Here is a tiny trained network, its code and every weight. The questions are about switching its units off for an input and a target symbol, where a switched-off unit gives its printed mean instead of its output.

import numpy as np


def w(rows, s, z=0):
    codes = np.array(rows[::2]) - 128.0
    scale = np.full(codes.shape[1], s)
    scale[-1] = z or s
    return codes * scale


def f(y):
    return y / 2 * (1 + np.tanh(0.7978845608 * (y + 0.044715 * y**3)))


def softmax(a):
    e = np.exp(a - a.max(-1, keepdims=True))
    return e / e.sum(-1, keepdims=True)


def log_softmax(a):
    a = a - a.max(-1, keepdims=True)
    return a - np.log(np.exp(a).sum(-1, keepdims=True))


def net(x, mask):
    ids = ['βγηλμξσφω'.index(c) for c in x.split()]
    T = len(ids)
    res = E[ids] + P[:T]
    r = res
    for j in range(2):
        rows = slice(4 * j, 4 * j + 4)
        q, k, v = (r @ M[0][rows].T for M in (Q, K, V))
        z = softmax(np.where(np.tri(T) > 0, q @ k.T / 4**0.5, -1e9)) @ v
        o = O[0][rows]
        res = res + np.where(mask[j], z, o[:, -1]) @ o[:, :-1]
    y = f(res @ A[0][:, :-1].T + A[0][:, -1])
    res = res + np.where(mask[2:10], y, B[0][:, -1]) @ B[0][:, :-1]
    return log_softmax(res[-1] @ U[:, :-1].T + U[:, -1])


Q, K, V, O, A, B = {}, {}, {}, {}, {}, {}
E = w([
[77,92,119],'β',
[9,119,111],'γ',
[142,72,125],'η',
[76,77,130],'λ',
[88,107,108],'μ',
[39,93,119],'ξ',
[181,93,113],'σ',
[78,92,118],'φ',
[126,90,117],'ω',
],0.011)
P = w([
[184,86,24],'0',
[46,93,238],'1',
[223,254,99],'2',
[20,103,235],'3',
[126,27,27],'4',
[227,197,234],'5',
[46,118,3],'6',
[15,51,157],'7',
[67,45,18],'8',
],0.0087)
Q[0] = w([
[117,159,109],'h1',
[155,254,136],'h1',
[116,56,116],'h1',
[158,97,53],'h1',
[182,179,194],'h2',
[118,111,183],'h2',
[200,175,167],'h2',
[155,166,110],'h2',
],0.024)
K[0] = w([
[108,198,136],'h1',
[159,251,203],'h1',
[103,60,88],'h1',
[48,107,143],'h1',
[109,230,129],'h2',
[100,155,62],'h2',
[141,253,181],'h2',
[138,134,179],'h2',
],0.021)
V[0] = w([
[210,196,44],'h1',
[55,244,59],'h1',
[203,155,80],'h1',
[65,182,105],'h1',
[254,55,189],'h2',
[69,254,6],'h2',
[147,238,20],'h2',
[125,156,102],'h2',
],0.0077)
O[0] = w([
[41,184,44,102],'h1',
[89,43,120,182],'h1',
[75,195,68,97],'h1',
[125,66,143,169],'h1',
[43,208,58,4],'h2',
[197,2,163,212],'h2',
[167,23,122,133],'h2',
[144,99,129,135],'h2',
],0.0092,0.0035)
A[0] = w([
[122,164,254,11],'n1',
[124,193,251,135],'n2',
[61,115,129,183],'n3',
[139,116,49,254],'n4',
[126,81,73,255],'n5',
[101,103,167,58],'n6',
[110,145,116,170],'n7',
[113,191,165,207],'n8',
],0.02,0.0044)
B[0] = w([
[81,81,4,161],'n1',
[69,223,99,145],'n2',
[193,137,159,212],'n3',
[113,79,117,182],'n4',
[91,150,159,254],'n5',
[187,156,99,201],'n6',
[103,112,131,141],'n7',
[69,102,161,143],'n8',
],0.026,0.013)
U = w([
[73,48,184,171],'β',
[105,151,184,221],'γ',
[205,95,182,113],'η',
[214,3,69,1],'λ',
[136,200,91,139],'μ',
[34,227,143,39],'ξ',
[128,169,26,97],'σ',
[139,207,89,150],'φ',
[35,253,63,34],'ω',
],0.0078,0.008)

Each question gives the input, a string of symbols that net reads in full, and the target symbol t.
The units are the heads (4 rows each of Q, K, V and O) and the neurons (one row each of A and B). Each row of codes is followed by its name. A weight is (code - 128) times the scale printed after its matrix; where a second scale follows, it is the last column's (O, A, B and U).
mask holds one flag per unit, heads first, then neurons. A switched-off unit (its flag False) gives its mean, the last column of its rows in O or B, instead of its output. The means were averaged over made-up inputs and are rounded, as every weight is.
A unit's drop is (log p(t) with every unit on - log p(t) with that unit switched off) / (log p(t) with every unit on - log p(t) with every unit switched off).
The circuit of an input: a set's keep is (log p(t) with only the set's units on - log p(t) with every unit switched off) / (log p(t) with every unit on - log p(t) with every unit switched off). Starting from all 10 units, units are removed one at a time, each time the one whose removal leaves the highest keep (on an exact tie, the one counted first), for as long as the keep stays at least 0.8.
units of the circuit, in order: the units of the circuit, biggest drop first
most important unit: the unit with the biggest drop
top k neurons: the k neurons with the biggest drops, biggest first
heads that matter: for each layer, one digit per head in row order, 1 if its drop is at least 0.15 and else 0, layers parted by /
input ξ ξ γ γ η β γ β, target ξ: units of the circuit, in order => [h1, h2, n8]
input ω β ξ ω γ ξ γ ω, target λ: units of the circuit, in order => [h1, h2, n1]
input ξ ξ φ λ, target σ: most important unit => n1
input μ γ γ γ β ξ, target λ: units of the circuit, in order => [h2, n1]
input σ γ ξ, target β: heads that matter => 10
input ξ γ η, target β: units of the circuit, in order => [n6, n3]
input γ σ λ γ γ ξ ξ μ, target λ: top 3 neurons => [n1, n6, n2]
input λ λ λ λ, target ω: units of the circuit, in order => [n2, n1]
input β λ ω γ, target φ: units of the circuit, in order => [n3, n2, n6]
input η ξ γ σ, target ξ: units of the circuit, in order => [h1, n2, n6]
input γ λ γ ξ γ μ, target λ: heads that matter => 01
input φ μ γ γ β λ μ ξ, target φ: top 3 neurons => [n2, n3, n4]
input λ ξ φ γ ω γ β γ σ, target β: heads that matter => 01
input γ γ γ η, target λ: units of the circuit, in order => [h2, n1]
input β φ γ λ ξ ω, target λ: most important unit => h2
input γ ξ ξ ω λ μ γ β, target ω: units of the circuit, in order => [h1, h2, n2]
input μ η γ λ μ λ, target λ: heads that matter => 01
input γ λ μ, target β: units of the circuit, in order => [n4, h1, n6]
input ξ ξ μ ξ, target σ: heads that matter => 00
input ξ λ ξ φ, target σ: units of the circuit, in order => [n1, n2, n5]
input β φ ξ λ γ φ, target σ: heads that matter => 01
input σ γ λ λ ω γ, target ω: units of the circuit, in order => [n2]
input λ γ β η, target ω: heads that matter => 10
input γ β γ β γ λ, target λ: heads that matter => 01
input γ γ λ ξ γ λ, target ω: top 2 neurons => [n2, n3]
input β γ λ, target β: top 4 neurons => [n6, n3, n2, n4]
input η ω λ γ, target ξ: units of the circuit, in order => [n2, h1, n8, n3]
input γ γ σ ξ λ γ ξ ω, target ω: units of the circuit, in order => [h1, h2, n2]
input ξ γ φ σ, target σ: heads that matter => 00
